Each row has a name. Each question is about the rows just above it. Places in a row count from 1.

(191): [-5.63 -0.05  0.71  0.62  0.87  1.95  0.39  3.27]
(154): [-2.49 -2.06 -1.20 -1.39  0.65  2.99  2.96  0.87]
(133): [-7.73  0.73 -4.61  3.55  0.88 -1.47  0.94 -5.43]
(202): [-8.94  0.73 -4.61  3.55  0.88 -1.47  0.94 -5.43]
Does one of the named rows hold [-4.61  0.73] side by side, in this order?	no
The entry that follows [-0.05]:	[0.71]

(154): [-5.30  0.81  0.34 -5.30  0.94  1.47  1.21  1.66  2.09  2.11  3.76  3.46
  3.97]
(112): [-4.58  0.82  0.69  1.32  1.17  1.27  1.67  1.60  1.57  1.89  1.58  2.12
  2.04]
(137): [ 6.77  2.31 -0.18 -0.78 -1.28 -1.29 -2.12 -2.29 -2.76 -3.24 -3.16 -3.51
 -3.86]
(126): [ 0.37 -3.58 -1.92 -0.11  0.33 -0.18  1.05  1.09  1.21  1.34  2.05  1.97
  1.82]
(84): [ 1.63 -3.58 -1.92 -1.21 -0.62 -0.19  1.22  1.51  1.36  2.42  3.29  3.06
  3.59]
Whose row is [ 1.63 -3.58 -1.92 -1.21 -0.62 -0.19  1.22  1.51  1.36  2.42  3.29  3.06
  3.59]?	(84)
Among the named rows, does one hold [ 6.77  2.31 -0.18 -0.78 -1.28] next to each other, in this order?	yes
Among the named rows, does one hold [ 0.34 -5.30] next to each other, in this order?	yes
Places of [0.81] in row (154):	2
Give the next entry after [ 0.81  0.34 -5.30  0.94  1.47  1.21  1.66  2.09  2.11  3.76  3.46].	[3.97]
What is the next entry after [-1.29 -2.12 -2.29 -2.76]?	[-3.24]

(202): [ 1.14  0.22 -1.83 -1.61  2.38 -2.56 -0.72  0.61 -0.90 -0.63 -0.91 -0.09
  0.51  1.73 -1.90 -0.86 -2.67  2.59 -4.75 -0.05 -2.82  1.18 -1.72  3.34
  1.17 -1.45  4.02 -0.69]
(180): [ 1.83  2.08 -1.39 -1.61 -0.56  2.97 -0.72  1.58  1.43 -4.25 -4.41 -3.59
 -0.76  0.16  0.32  1.72  2.31 -1.20 -2.10 -4.26  0.06  1.72 -6.58 -1.70
 -7.16 -0.96 -1.36  1.12]
(133): [ 1.14 -1.61 -1.39  2.08  0.13 -2.76 -0.72  2.47 -0.66 -2.15 -0.90 -0.19
  0.51  1.17  3.43  1.72 -2.67 -1.20 -1.30 -0.05 -0.36  1.18 -0.97  1.12
  1.17 -0.96 -1.36  2.24]
What comes right after [1.43] in the named rows?	[-4.25]
What comes right after [-4.26] in the named rows?	[0.06]
What is the next entry after [ 2.08 -1.39 -1.61]?	[-0.56]
Does one of the named rows hold [1.72 3.43] side by side, in this order?	no
Right after [2.38] comes	[-2.56]

(126): [-2.61 -1.41 -8.87  0.49 -1.35 -1.70 -1.66  4.89  5.92  0.61 -1.59]
(177): [-2.81 -3.21  2.75  0.02  1.80  1.75  2.91 -0.84 -4.99  0.54 -2.45]
(191): [ 1.37 -4.37 -6.54  1.39  2.91 -0.84  1.75  1.80 -1.02 -2.27 -4.06]
(215): [ 1.80  2.75 -0.84 -2.81  1.75  2.91 -3.21  0.02  0.26  1.86 -4.26]
What is the next entry after [0.02 1.80 1.75]?	[2.91]
Among the named rows, does one hold [ 2.91 -0.84] next to each other, in this order?	yes
The next entry after [ 2.91 -0.84  1.75  1.80]:	[-1.02]
The next entry after [-2.81 -3.21  2.75  0.02  1.80  1.75  2.91 -0.84]:	[-4.99]

(84): [ 5.96  1.38 -3.08 -4.48 -5.88  5.61  4.98 -2.31 -5.66 -2.63 -5.92 -3.77
 -5.08 -4.61 -4.38 -2.92]
(189): [ 5.79  5.42 -4.38 -2.74 -5.50  6.32  4.93 -6.74 -5.82 -4.38 -4.93 -5.76
 -5.46 -4.42  6.14 -5.31]
(177): [-3.31 -0.15  1.72  1.94  3.57  0.85 -1.95  2.73  5.06 -0.01  1.64  1.02
  0.57  4.35 -2.55  2.00]
(180): [ 5.96  1.38 -3.08 -4.48 -5.88  5.61  4.98 -4.31 -5.66 -2.63 -5.92 -3.77
 -5.08 -4.61  4.89 -2.92]
(154): [ 4.78  5.20 -0.02 -0.85 -5.90  4.00  2.70 -0.24 -4.82 -1.72 -6.61  0.17
 -5.23 -4.46  5.20 -1.55]
(137): [-5.44 -5.05  5.24  0.05  4.83 -5.56  4.79  5.37  4.62  5.30  4.93  6.67
  4.64  2.91 -7.22  4.35]
(202): [ 0.09 -4.16  5.34 -5.31 -3.68 -0.02 -5.14  6.68  4.12  4.85 -3.98  3.92
 -5.21 -6.53 -1.34  5.42]
(126): [ 2.27  1.93 -4.38 -2.60 -5.40  5.20  5.70 -5.05 -6.70 -4.31  4.56 -3.52
  5.70 -4.33  4.56 -5.06]
(112): [ 5.78  5.66 -3.19 -0.71 -2.21  5.24  2.77 -4.30 -3.14 -2.49 -5.14 -3.89
  5.69 -5.07  5.26 -5.12]
(191): [-1.02 -5.90  4.90 -3.51 -1.75 -5.04 -7.39  5.83  2.77  3.35  1.77  6.35
 -2.13 -3.27 -6.86  5.81]
(215): [-2.32  4.65 -6.40  5.11  6.35  5.40  5.08 -5.25 -3.66 -2.91  4.40 -6.60
  2.88  4.06  4.96 -4.37]
(133): [-2.66  4.42 -3.77 -0.26 -3.01  0.62  4.42 -4.28 -2.66 -3.78 -4.63 -3.15
 -2.59 -2.67  4.42 -3.21]
[ 5.96  1.38 -3.08 -4.48 -5.88  5.61  4.98 -2.31 -5.66 -2.63 -5.92 -3.77
 -5.08 -4.61 -4.38 -2.92] is in which row?	(84)
Is [2.88 4.06 4.96] printed in one of the named rows, side by side and in this order?	yes
At which places does (126) hold [5.70]?	7 13
What comes right after [-3.89] in the named rows?	[5.69]
At which places does (154) hold [4.78]?	1
Every place of [-2.66] in (133):	1 9

(126): [-1.94 -4.59 -4.93 -2.83 -2.06  3.46 -4.79 -6.67 -3.42  2.11 -1.76  4.53
  1.82  3.03  4.11  2.11  0.15 -0.52  5.22  1.25 -3.44  4.25  4.81 -0.64
  4.73 -0.11  1.72  2.93  4.94 -3.08  7.00 -1.69  4.76  5.89  4.50  2.44
  2.84  0.03 -2.12  2.41 -2.84  4.62  0.56 -2.98  2.06 -6.42 -1.89  4.09
  3.19 -4.55 -0.22 -2.74  7.08  5.74 -3.75  3.22 -0.08]
(215): [ 3.15  5.09  5.37  2.24  3.52 -1.98  4.33  7.19  4.25 -1.14  2.48 -3.41
 -0.19 -1.70 -2.67 -0.69 -0.11  1.43 -3.69 -0.30  2.10 -3.29 -4.20  1.94
 -2.97  1.08 -1.41 -2.29 -2.72  3.81 -5.50  2.69 -3.06 -4.94 -4.06 -0.62
 -2.79  1.49  2.62 -0.56  2.38 -3.29  0.99  2.65 -0.35  5.92  1.17 -3.42
 -1.03  5.25  0.49  3.10 -5.19 -5.70  3.72 -2.31  0.20]
(154): [-2.09 -2.08 -2.26  1.98 -0.74  0.66 -1.37 -2.50 -2.13  0.63 -1.78  1.86
  0.19 -1.35  0.70 -0.28  3.26 -1.05  3.39 -0.05  0.85  1.84  1.46  1.50
 -0.02 -0.36  3.17  1.04  1.58 -1.00  3.72 -2.14  1.34  2.19  3.46  0.10
  2.36 -0.67  0.08  0.91  1.59  1.69  0.66  1.46 -1.73 -3.17  2.44  2.33
  0.15 -1.75  1.86  1.07  3.75  3.34 -0.21  0.40  3.50]
(112): [ 3.06  4.36  3.31  0.37  1.65 -0.65  4.95  3.61  4.03  0.75  2.17 -0.78
  0.26  1.76  0.09  0.79 -2.15  1.68 -3.30  0.71  0.95 -1.04 -0.49 -0.28
 -1.35  0.52 -3.08  0.20 -2.38  3.43 -3.69  3.43 -2.16 -0.82 -2.36  3.43
 -2.65  2.04  1.07 -1.11  0.42 -1.00  0.57 -0.37  1.51  4.57 -1.46 -0.59
 -0.32  3.71 -1.11  1.60 -4.79 -3.33  1.84  3.43 -2.77]
(202): [-2.32 -3.14 -3.13  1.54 -1.01  1.97 -2.32 -3.87 -2.84  1.55 -1.79  3.43
  1.16 -0.20  2.23  0.57  3.67 -0.74  5.29  0.56  0.27  3.27  3.05  1.65
  1.45  0.11  4.13  2.25  3.35 -1.51  6.00 -2.25  3.18  4.06  5.15  1.20
  3.68 -0.41 -0.02  2.03  1.11  3.22  1.16  0.96 -0.83 -4.45  2.44  3.67
  1.48 -2.70  2.27  0.76  6.12  5.48 -0.94  1.53  4.02]
(84): [ 2.73  5.55  5.54  2.40  2.39 -2.89  5.49  7.20  4.18 -1.72  2.84 -4.44
 -1.21 -2.01 -3.74 -1.61 -0.47  1.16 -5.26 -0.74  3.61 -3.68 -4.20  0.37
 -4.15  0.60 -1.76 -2.43 -4.75  3.41 -6.87  2.45 -4.21 -5.49 -4.56 -2.15
 -2.72  0.64  2.27 -2.36  2.63 -4.50 -0.37  3.15 -0.77  7.52  1.82 -4.08
 -2.77  5.03  0.09  2.74 -7.24 -5.25  4.16 -2.74 -0.31]
(191): [-1.54 -4.02 -4.36 -1.68 -1.70  3.23 -3.96 -5.82 -2.81  1.87 -2.07  4.39
  1.23  2.73  3.62  2.21  0.89 -0.46  4.51  1.25 -2.30  3.83  4.50 -0.12
  4.68 -0.28  1.70  2.71  4.41 -2.27  6.35 -1.33  3.68  5.60  4.20  2.20
  2.70  0.03 -1.70  2.20 -1.86  4.64  0.52 -2.11  1.51 -5.71 -1.40  4.47
  2.68 -3.87  0.08 -2.11  6.50  4.95 -2.89  3.42  0.23]
(133): [ 2.58  4.81  4.37  3.43  2.19 -2.06  4.40  5.58  4.09 -0.46  1.42 -2.11
 -1.06 -1.09 -2.04 -0.52  0.42  1.10 -4.00  0.53  3.62 -2.48 -2.44  1.22
 -1.46  0.22 -1.66 -1.06 -3.79  3.57 -5.03  2.66 -4.12 -2.88 -2.66 -1.45
 -2.31  1.10  2.26 -1.64  3.15 -2.26  0.39  2.50 -1.15  5.66  1.37 -1.20
 -2.05  4.68  0.43  2.09 -5.68 -4.40  3.74 -0.98 -0.09]
(189): [ 3.06  4.36  3.31  0.37  1.65 -0.65  2.79  3.61  4.03  0.75  2.17 -0.78
  0.26  1.76  0.09  0.79 -2.15  1.68 -3.30  1.72  0.95 -1.04 -0.49 -0.28
  1.38  0.52 -3.08  0.20 -2.38  2.53 -3.69  3.43 -2.16 -0.82 -2.36 -0.28
 -2.65  2.04  1.07 -1.11  0.42 -1.00  0.57 -0.37  1.51  4.57 -1.46 -0.59
 -0.32  3.71 -1.11 -0.41 -4.79 -3.33  1.84  0.45 -2.77]
At which places does (112) hold [3.43]?	30 32 36 56
What is the next entry after [ 0.42  1.10 -4.00  0.53  3.62 -2.48]?	[-2.44]
Among the named rows, does one hold [ 1.70 -0.28  4.68 -0.12  4.50] next to each other, in this order?	no

(189): [-0.33 -0.21  0.79  0.58  0.20 -0.03]
(133): [-0.19 -0.32 -0.32 -0.02 -0.19 -0.32]
(137): [-0.19  7.00 -0.32 -0.02  1.68  0.56]
(180): [-0.19 -0.77 -0.32 -0.02  0.09  0.56]
At which places does (133) hold [-0.32]?	2 3 6
Is [-0.32 -0.19] printed in one of the named rows, side by side and in this order?	no
Does one of the named rows hold [-0.32 -0.32] side by side, in this order?	yes

(84): [-4.05 -5.66 -2.38  0.09  2.19 -8.12 -0.56  5.62 -6.64]
(137): [ 4.74  4.72  2.81 -1.67 -0.87  5.49  0.66 -5.91  4.92]
(180): [ 5.91  6.46  4.05 -1.03 -0.75  7.16  1.90 -5.97  6.53]
(191): [-3.40 -5.68 -2.32 -0.79  1.17 -8.67 -1.13  5.16 -6.33]
(126): [-4.53 -5.08 -2.20  1.30  2.17 -4.77 -6.63  4.14 -5.64]
(189): [ 5.92  5.98  3.63 -1.56 -0.33  7.28  1.31 -6.40  6.46]
(133): [-4.61 -6.35 -3.30 -0.70  0.97 -8.17 -1.74  4.81 -6.60]
(215): [ 4.06  5.16  2.99  1.44  0.66  7.91  1.04 -2.78  5.69]
(202): [-4.05 -6.07 -2.87 -0.84  1.25 -7.64 -1.97  4.10 -6.39]
(112): [-3.22 -0.74 -1.12 -0.14  1.99 -0.74 -0.74  3.00 -0.74]
Right after [4.81] comes	[-6.60]
What comes right after [4.74] in the named rows?	[4.72]
Places of [-0.74] in row (112):	2 6 7 9

(215): [0.93 3.63 4.84 0.93]
(137): [2.35 0.40 0.78 4.28]
(133): [ 1.07  4.54 -0.32 -0.02]
(126): [2.35 0.40 0.78 5.81]
(202): [ 1.78  0.11  1.96 -0.33]
(154): [1.71 0.92 1.90 6.98]
(84): [0.99 0.12 0.99 6.21]
Every place of [0.93] in (215):	1 4
Places of [0.12] in row (84):	2
Whose row is [0.93 3.63 4.84 0.93]?	(215)
Does one of the named rows hold [0.40 0.78 5.82] side by side, in this order?	no
The entry that follows [0.92]:	[1.90]

(133): [ 3.50 -2.40  0.29  1.05  1.87  0.08 -0.71  0.40 -2.34  1.23  0.50  1.87
  3.73  0.66 -2.44 -1.19  4.59  3.03 -1.42 -1.75 -1.41  1.20  1.87 -2.03
 -1.50  1.69  1.49  0.70  0.40  1.87  0.89  0.46  0.40 -0.92  1.62  0.95
  3.15  0.25 -4.13  1.47 -0.70 -0.58  1.80 -1.03 -0.27 -1.40  1.14 -0.68
  1.32  0.40]
(126): [ 3.38 -2.16  0.08  1.04 -0.04  0.17 -0.71  2.88 -1.94  1.13  0.51  1.81
  3.47  0.76 -2.39 -1.10  4.22  2.74 -1.37 -1.83 -1.21  1.19  1.77 -1.80
 -1.28  1.44  1.49  0.79  3.96  3.00  0.83  0.07  0.42 -0.74  1.44  0.82
  2.99  0.19 -3.75  1.35 -0.44 -0.63  1.57 -0.91 -0.28 -1.41  1.09 -0.64
  1.26  0.45]
(137): [ 3.50 -2.40  0.29  1.05 -0.12  0.08 -0.71  3.08 -2.34  1.23  0.50  1.87
  3.73  0.66 -2.44 -1.19  4.59  3.03 -1.42  0.41 -1.41  1.20  1.87 -2.03
 -1.50  1.69  1.49  0.70  4.56  3.06  0.89  0.46  0.40 -0.92  1.62  0.95
  3.15  0.25 -4.13  1.47 -0.70 -0.58  1.80 -1.03 -0.27 -1.40  1.14 -0.68
  1.32  0.24]
At which places does (133) hold [0.40]?	8 29 33 50
The next entry after [-1.41  1.09 -0.64  1.26]:	[0.45]

(180): [ 4.66  4.66 -0.62  2.14  0.08 -0.63 -0.63]
(191): [-3.16  4.66 -0.63  2.14  2.47  1.82  2.99]
(133): [-3.16  4.66 -0.63  2.14  0.08  2.15 -0.56]
Among the named rows, does one hold [ 4.66  4.66 -0.62  2.13] next to each other, in this order?	no
Among the named rows, does one hold [ 2.14 -0.63] next to each other, in this order?	no
Places of [-0.62] in row (180):	3
The entry that follows [-0.62]:	[2.14]
Among the named rows, does one hold [-0.63  2.14] next to each other, in this order?	yes
The next entry after [-0.62  2.14]:	[0.08]
Which row holds [-3.16  4.66 -0.63  2.14  0.08  2.15 -0.56]?	(133)

(84): [-7.29 -5.61 -6.03 -6.18 -5.06 -2.72 -3.15 -4.34]
(202): [5.92 7.14 3.93 5.08 5.50 0.98 2.70 4.39]
(154): [5.46 7.06 2.68 7.00 7.09 7.77 2.59 5.95]
(215): [-7.37 -0.54 -1.70 -2.36 -0.54 -0.54 -2.36 -7.06]
(180): [-4.55 -4.31 -6.15 -4.34 -4.73 -5.64 -7.15 -5.75]
(112): [ 2.59 -3.55 -1.70 -0.54 -5.17 -6.41 -6.79 -5.78]
(191): [4.96 6.73 4.08 7.21 4.09 3.92 3.00 5.02]
(189): [-7.60 -6.17 -4.97 -5.49 -1.27 -0.13 -0.65 -1.78]
(126): [7.50 6.48 6.87 5.25 1.36 0.64 4.20 4.17]
(133): [ 5.92  7.14  3.93  5.08  5.50 -4.66  2.70  4.39]
What is the next entry after [-5.61 -6.03 -6.18 -5.06]?	[-2.72]
What is the next entry after [-3.55 -1.70 -0.54 -5.17]?	[-6.41]
Places of [-0.54] in row (215):	2 5 6
The entry that follows [4.08]:	[7.21]
Every place of [-2.36] in (215):	4 7

(137): [ 2.17  1.64 -1.69 -2.01  0.70  1.10 -1.67]
(133): [ 3.17  2.00 -6.85 -4.93 -2.72 -0.81 -6.18]
(126): [ 0.50 -0.82 -0.82 -0.82 -0.82  0.50 -0.82]
(202): [ 2.53  4.11 -3.51 -0.83 -1.70  4.02 -1.79]
(84): [ 0.57 -1.54 -1.32 -1.54  0.02  2.18 -0.94]
(112): [ 0.19  1.18 -2.29 -0.72  0.27  1.49 -1.95]
(180): [ 3.35  5.06 -3.76 -4.22 -3.24  5.40 -2.35]
(154): [ 1.93  2.98 -1.96 -2.68 -1.42  3.11 -1.03]
(177): [ 2.98  5.68 -4.11 -4.68 -3.56  4.78 -2.22]
At which places does (84) hold [-1.54]?	2 4
Every place of [-0.82] in (126):	2 3 4 5 7
Places of [-2.01] in row (137):	4

(180): [ 3.86 -4.51 -1.69  0.57  0.81  1.59  4.23  2.92 -0.04  0.50  2.05  0.97
  0.38  0.38 -5.67  0.03 -0.36  1.74  0.27  0.38 -1.25  0.35  1.88 -1.86
 -4.62  4.50  2.92  0.38  0.26  2.57]
(133): [ 0.09  1.77  0.08  0.36 -2.51 -0.43  0.83  0.57  2.96 -0.53  1.37  2.76
  2.39  1.43 -0.32  0.21  1.16  3.00 -0.47  0.76  2.32 -1.74  2.07  0.00
 -1.34 -0.13  0.75  0.07  1.35  1.20]
(84): [ 3.00  0.62  0.80 -0.23 -1.28  1.97  2.56  2.88 -1.43  1.98  1.86 -0.93
  2.91  0.53 -1.97  0.21  1.01  0.96  1.91  1.30 -0.38  0.37  1.55  1.31
 -0.86  2.99  2.70  1.63  0.22  2.73]
(112): [-2.31 -0.05  0.85  3.08  7.10 -1.21 -3.39 -2.71  1.20 -0.01 -2.00  0.30
 -5.06 -0.14  6.81  1.40  0.29 -1.45  0.07 -1.17  1.23  0.51 -1.83  1.60
  5.76 -3.65 -2.78 -0.40  0.85 -2.53]
(126): [ 3.86  0.81  0.57 -1.69 -4.51  2.58  4.44  4.69 -1.39  2.22  2.90 -0.65
  5.71  0.96 -5.40 -0.24  0.82  1.93  2.08  1.66 -0.90  1.14  2.28  0.63
 -3.52  5.29  4.16  1.33  0.45  4.40]
(177): [-1.33  0.30  0.34  1.20 -0.10 -0.44 -1.23 -1.85  1.99 -0.71 -0.98  1.67
 -1.69  0.54  3.10 -0.10  0.56 -0.32 -0.68  0.33  1.28  0.46 -0.28 -0.42
  2.10 -1.62 -1.27 -0.10  0.56 -1.94]
Places of [0.56] in row (177):	17 29
At which places does (177) hold [-0.10]?	5 16 28
The next entry after [ 3.86  0.81  0.57 -1.69 -4.51]:	[2.58]
Every place of [0.38] in (180):	13 14 20 28
Among the named rows, does one hold [0.37 1.55] next to each other, in this order?	yes
Give the next entry after [ 1.28  0.46 -0.28 -0.42  2.10 -1.62 -1.27].	[-0.10]
What comes right after [-0.44] in the named rows?	[-1.23]

